Here is a tiny trained network, its code and every weight. The questions are about switching its units off for an input and a target symbol, where a switched-off unit gives its printed mean instead of its output.

import numpy as np


def w(rows, s, z=0):
    codes = np.array(rows[::2]) - 128.0
    scale = np.full(codes.shape[1], s)
    scale[-1] = z or s
    return codes * scale


def norm(h):
    return h / np.sqrt((h * h).mean(-1, keepdims=True) + 1e-5)


def f(y):
    return y / 2 * (1 + np.tanh(0.7978845608 * (y + 0.044715 * y**3)))


def softmax(a):
    e = np.exp(a - a.max(-1, keepdims=True))
    return e / e.sum(-1, keepdims=True)


def log_softmax(a):
    a = a - a.max(-1, keepdims=True)
    return a - np.log(np.exp(a).sum(-1, keepdims=True))


def net(x, mask):
    ids = ['Λγεμπτω'.index(c) for c in x.split()]
    T = len(ids)
    res = E[ids] + P[:T]
    u = 0
    for l in range(2):
        r = norm(res)
        for j in range(2):
            rows = slice(4 * j, 4 * j + 4)
            q, k, v = (r @ M[l][rows].T for M in (Q, K, V))
            z = softmax(np.where(np.tri(T) > 0, q @ k.T / 4**0.5, -1e9)) @ v
            o = O[l][rows]
            res = res + np.where(mask[u + j], z, o[:, -1]) @ o[:, :-1]
        u += 2
        y = f(norm(res) @ A[l][:, :-1].T + A[l][:, -1])
        res = res + np.where(mask[u : u + 16], y, B[l][:, -1]) @ B[l][:, :-1]
        u += 16
    return log_softmax(norm(res)[-1] @ U[:, :-1].T + U[:, -1])


Q, K, V, O, A, B = {}, {}, {}, {}, {}, {}
E = w([
[124,151,159,77,136,57],'Λ',
[207,60,127,153,249,107],'γ',
[183,122,190,173,84,134],'ε',
[200,9,171,97,151,47],'μ',
[120,159,97,104,182,8],'π',
[132,249,90,166,237,22],'τ',
[41,88,99,153,72,105],'ω',
],0.012)
P = w([
[220,102,124,249,39,49],'0',
[161,124,169,189,106,37],'1',
[92,155,65,115,62,119],'2',
[137,119,221,123,191,71],'3',
[42,178,115,62,126,152],'4',
[151,116,245,45,253,106],'5',
[101,136,67,5,141,131],'6',
[234,101,205,70,189,117],'7',
[92,153,69,37,106,163],'8',
],0.0055)
Q[0] = w([
[193,132,192,96,122,53],'0.h0',
[254,77,234,75,171,132],'0.h0',
[161,193,202,181,66,133],'0.h0',
[114,136,89,90,162,66],'0.h0',
[130,118,72,90,209,115],'0.h1',
[158,104,134,44,78,132],'0.h1',
[93,129,151,153,121,18],'0.h1',
[218,174,55,138,111,101],'0.h1',
],0.0085)
K[0] = w([
[217,140,160,108,142,132],'0.h0',
[197,95,184,59,92,191],'0.h0',
[230,148,89,173,64,143],'0.h0',
[100,119,93,39,197,109],'0.h0',
[163,92,139,71,163,151],'0.h1',
[179,62,116,110,136,62],'0.h1',
[77,151,93,59,145,156],'0.h1',
[190,129,2,113,85,102],'0.h1',
],0.0087)
V[0] = w([
[137,170,71,245,43,153],'0.h0',
[69,163,48,126,212,167],'0.h0',
[144,70,45,87,43,167],'0.h0',
[84,126,157,66,65,227],'0.h0',
[168,84,3,70,77,158],'0.h1',
[156,57,153,45,91,181],'0.h1',
[158,243,5,221,107,94],'0.h1',
[64,71,164,45,207,207],'0.h1',
],0.0059)
O[0] = w([
[92,56,119,2,242,216,48],'0.h0',
[119,99,83,197,71,111,86],'0.h0',
[128,207,175,183,99,127,57],'0.h0',
[193,71,79,34,126,109,2],'0.h0',
[125,144,228,120,173,99,83],'0.h1',
[50,211,65,100,75,118,83],'0.h1',
[100,190,183,81,182,104,130],'0.h1',
[205,159,81,121,114,10,84],'0.h1',
],0.0048,0.0072)
A[0] = w([
[85,44,59,172,194,67,140],'0.n0',
[147,153,148,194,112,114,182],'0.n1',
[114,203,138,111,168,162,126],'0.n2',
[142,218,97,130,148,194,189],'0.n3',
[66,144,59,127,49,86,231],'0.n4',
[213,126,93,217,125,134,94],'0.n5',
[4,96,174,139,41,169,171],'0.n6',
[148,101,172,102,162,92,79],'0.n7',
[136,101,171,125,65,131,116],'0.n8',
[120,176,165,113,120,31,157],'0.n9',
[136,148,1,194,174,160,95],'0.n10',
[62,134,106,135,82,227,7],'0.n11',
[117,182,155,181,195,107,155],'0.n12',
[182,117,165,41,162,89,233],'0.n13',
[115,67,42,166,96,168,201],'0.n14',
[152,81,162,170,108,139,114],'0.n15',
],0.0085,0.002)
B[0] = w([
[254,158,105,140,69,183,254],'0.n0',
[169,95,113,143,158,168,192],'0.n1',
[82,76,90,37,72,121,139],'0.n2',
[96,78,44,75,216,160,125],'0.n3',
[80,151,202,89,130,177,176],'0.n4',
[109,132,139,58,101,162,205],'0.n5',
[97,179,121,150,128,147,171],'0.n6',
[110,133,31,133,162,125,181],'0.n7',
[84,126,88,92,115,126,134],'0.n8',
[132,172,148,79,120,179,243],'0.n9',
[235,37,101,139,216,136,171],'0.n10',
[161,143,132,180,191,144,131],'0.n11',
[131,73,181,129,92,127,253],'0.n12',
[63,128,173,166,96,251,198],'0.n13',
[201,156,73,218,201,42,139],'0.n14',
[71,161,159,33,155,98,162],'0.n15',
],0.0058,0.0065)
Q[1] = w([
[15,78,15,135,99,58],'1.h0',
[134,139,207,244,162,199],'1.h0',
[131,114,23,72,96,127],'1.h0',
[80,78,206,238,156,5],'1.h0',
[207,113,31,216,170,181],'1.h1',
[172,127,89,121,255,133],'1.h1',
[113,169,21,73,54,128],'1.h1',
[80,117,22,141,96,172],'1.h1',
],0.0076)
K[1] = w([
[31,1,241,182,163,240],'1.h0',
[142,90,60,181,132,68],'1.h0',
[113,54,119,70,227,101],'1.h0',
[43,122,19,225,85,88],'1.h0',
[173,100,157,118,145,173],'1.h1',
[90,237,114,146,104,158],'1.h1',
[35,47,159,31,45,189],'1.h1',
[94,13,164,101,102,182],'1.h1',
],0.0068)
V[1] = w([
[187,154,152,92,99,133],'1.h0',
[161,182,176,76,165,30],'1.h0',
[82,195,116,229,72,148],'1.h0',
[102,17,158,2,69,133],'1.h0',
[72,61,113,223,193,214],'1.h1',
[117,216,88,55,220,80],'1.h1',
[216,50,151,106,83,130],'1.h1',
[152,118,95,46,106,21],'1.h1',
],0.0061)
O[1] = w([
[1,66,94,161,84,117,182],'1.h0',
[120,32,114,126,149,34,165],'1.h0',
[124,179,119,235,76,189,114],'1.h0',
[162,60,130,48,81,121,41],'1.h0',
[149,134,53,98,128,158,207],'1.h1',
[110,155,120,53,224,111,77],'1.h1',
[136,116,88,89,153,153,184],'1.h1',
[165,160,90,155,134,202,2],'1.h1',
],0.007,0.0045)
A[1] = w([
[154,83,80,191,195,83,103],'1.n0',
[119,195,139,170,81,174,162],'1.n1',
[96,175,254,60,108,169,123],'1.n2',
[149,143,168,138,193,93,100],'1.n3',
[186,171,235,142,127,64,155],'1.n4',
[235,147,45,133,154,154,85],'1.n5',
[77,173,124,180,213,121,209],'1.n6',
[116,92,144,221,84,7,72],'1.n7',
[138,28,144,88,78,173,190],'1.n8',
[145,104,140,118,143,79,205],'1.n9',
[190,108,158,154,38,167,82],'1.n10',
[126,141,142,100,77,158,36],'1.n11',
[153,155,94,181,82,206,128],'1.n12',
[197,69,159,202,143,166,199],'1.n13',
[105,176,86,58,161,29,255],'1.n14',
[174,77,148,55,111,90,101],'1.n15',
],0.0087,0.002)
B[1] = w([
[171,114,140,110,93,157,215],'1.n0',
[153,190,162,121,139,152,171],'1.n1',
[172,96,110,154,128,123,230],'1.n2',
[110,104,148,79,211,136,172],'1.n3',
[122,112,77,111,142,125,202],'1.n4',
[149,121,149,152,73,123,203],'1.n5',
[186,190,133,94,153,66,185],'1.n6',
[82,117,121,149,137,167,177],'1.n7',
[99,202,81,115,167,122,217],'1.n8',
[106,98,125,158,128,103,174],'1.n9',
[130,153,96,92,171,83,171],'1.n10',
[182,120,144,103,154,136,133],'1.n11',
[162,178,116,156,254,116,154],'1.n12',
[69,158,136,128,88,123,254],'1.n13',
[135,98,196,153,138,164,168],'1.n14',
[135,172,104,137,114,108,184],'1.n15',
],0.0085,0.0064)
U = w([
[99,160,220,81,40,115,26],'Λ',
[194,84,55,170,85,126,147],'γ',
[101,118,71,81,146,254,103],'ε',
[88,154,63,49,105,47,144],'μ',
[30,71,139,197,123,124,255],'π',
[133,71,158,97,231,56,38],'τ',
[119,217,135,202,169,150,144],'ω',
],0.0097,0.0014)

Each question gives the input, a string of symbols that net reads in full, and the target symbol t.
The units are the heads (4 rows each of Q, K, V and O) and the neurons (one row each of A and B). Each row of codes is followed by its name. A weight is (code - 128) times the scale printed after its matrix; where a second scale follows, it is the last column's (O, A, B and U).
mask holds one flag per unit, layer by layer, with each layer's heads first. A switched-off unit (its flag False) gives its mean, the last column of its rows in O or B, instead of its output. The means were averaged over made-up inputs and are rounded, as every weight is.
A unit's drop is (log p(t) with every unit on - log p(t) with that unit switched off) / (log p(t) with every unit on - log p(t) with every unit switched off).
The circuit of an input: a set's keep is (log p(t) with only the set's units on - log p(t) with every unit switched off) / (log p(t) with every unit on - log p(t) with every unit switched off). Starting from the 12 units with the biggest drops (on a tie, the unit counted first), units are removed one at a time, each time the one whose removal leaves the highest keep (on an exact tie, the one counted first), for as long as the keep stays at least 0.8.
units of the circuit, in order: the units of the circuit, biggest drop first
k most important neurons: the k neurons with the biggest drops, biggest first
k most important neurons of layer l: the k neurons of layer l with the biggest drops, biggest first
which heads matter: for each layer, one digit per head in row order, 1 if its drop is at least 0.15 and else 0, layers parted by /
input γ γ ω γ π ε, target π: 3 most important neurons of layer 0 : 0.n0, 0.n5, 0.n15
input Λ γ γ γ ω γ γ τ, target τ: units of the circuit, in order : 1.n3, 0.n2, 1.n8
input γ μ γ γ, target μ: 2 most important neurons : 0.n5, 0.n12
input ε γ ε γ Λ Λ, target γ: units of the circuit, in order : 1.n2, 0.h1
input τ ε ω Λ ε γ, target ε: units of the circuit, in order : 0.n13, 0.h0, 0.h1
input π π ω γ π, target π: which heads matter : 00 / 10
input π γ π τ μ, target μ: units of the circuit, in order : 1.n8
input π γ ε τ γ Λ μ Λ, target μ: units of the circuit, in order : 0.h1, 1.h0, 1.n8
input γ ω γ Λ, target ω: 2 most important neurons : 0.n6, 0.n5
input π Λ μ ε, target μ: 2 most important neurons of layer 1 : 1.n8, 1.n14
input Λ Λ π π ε, target ε: 2 most important neurons of layer 1 : 1.n8, 1.n13
input τ π τ τ ω μ, target ω: units of the circuit, in order : 1.h0, 0.h0
input γ Λ Λ γ γ τ γ ε, target τ: 2 most important neurons : 0.n0, 0.n15
input π μ μ Λ, target μ: units of the circuit, in order : 1.n4
input μ ε π Λ, target π: 3 most important neurons : 0.n0, 0.n5, 0.n13
input Λ π π γ γ Λ, target γ: 2 most important neurons : 1.n2, 0.n9
input γ γ ε γ, target ε: which heads matter : 10 / 11
input γ π Λ γ, target π: 2 most important neurons of layer 0 : 0.n12, 0.n9
input Λ Λ ω γ γ π ε, target ε: which heads matter : 10 / 00
input Λ τ ω π, target ω: units of the circuit, in order : 1.h0
input γ Λ ε Λ, target ε: which heads matter : 11 / 10
input γ γ ω π ω μ, target ω: 2 most important neurons of layer 0 : 0.n14, 0.n13
input γ γ μ Λ μ μ π μ, target π: which heads matter : 10 / 10
input γ μ Λ ε, target μ: 2 most important neurons : 1.n8, 0.n4
input Λ ω Λ γ τ γ π μ π, target π: which heads matter : 10 / 10
